A =
array([[118, 119, 151, 134, 123, 114, 139, 114],
       [106, 116, 141, 138, 117, 114, 137, 134],
       [129, 129, 128, 136, 125, 123, 140, 122],
       [113, 124, 138, 139, 121, 110, 152, 125],
       [142, 129, 114, 125, 130, 148, 120, 127],
       [107, 121, 148, 124, 104, 115, 147, 131],
       [132, 131, 121, 128, 134, 143, 130, 126],
       [139, 134, 111, 138, 144, 146, 111, 132],
       [126, 123, 129, 128, 133, 131, 123, 123],
       [156, 135, 110, 120, 131, 139, 116, 126]])
The smallest entry in the last row: 110
The entry in the top-left corner?
Answer: 118
The last entry, reading row by row?
Answer: 126
The last entry of the smallest entry's row?
Answer: 131
The entry directly above the smallest entry is 130
The entry directly above the largest entry?
Answer: 126
The 4th entry, reading row by row?
Answer: 134
The entry in the bottom-left corner?
Answer: 156
The top-right entry -> 114
The entry just left of the smallest entry is 124
The largest entry in the last column: 134
The fifth entry, reading row by row -> 123
The entry just right of the smallest entry?
Answer: 115
The 3rd smallest entry?
Answer: 107
The 4th entry from the end, reading row by row?
Answer: 131
The entry directly above 146 -> 143
The entry directly below 106?
Answer: 129
The third largest entry?
Answer: 151
The third entry on the main diagonal is 128
The smallest entry in the first column?
Answer: 106
The second entry from the end, reading row by row: 116

[[118 132 119 128 120 110]
 [112 132 117 128 115 106]
 [137 132 135 135 140 149]
 [113 130 116 124 116 105]
 [103 142 108 129 119 122]
 [127 133 127 132 136 143]
 [119 126 122 123 121 109]
 [135 124 132 130 124 112]
 [123 131 123 130 127 123]
 [132 123 132 130 128 131]]
Counting starts at 1.
Read off the entry in row 3 and column 1.
A: 137
Read off the entry in the bottom-right corner.
A: 131
Read off the entry in row 1 and column 3.
A: 119
Read off the entry at row 1, column 1.
A: 118
The maximum: 149
The entry at row 3, column 3 -> 135
Read off the smallest entry.
A: 103
The entry in the top-right corner is 110
Read off the entry at row 2, column 2.
A: 132
The entry just left of 115 -> 128
The bottom entry of the column that holds the smallest entry is 132
Read off the entry directly above the largest entry.
A: 106
Read off the entry just left of the largest entry.
A: 140
The entry just left of 140: 135
Read off the entry directly below 126.
A: 124
The entry just right of the smallest entry: 142
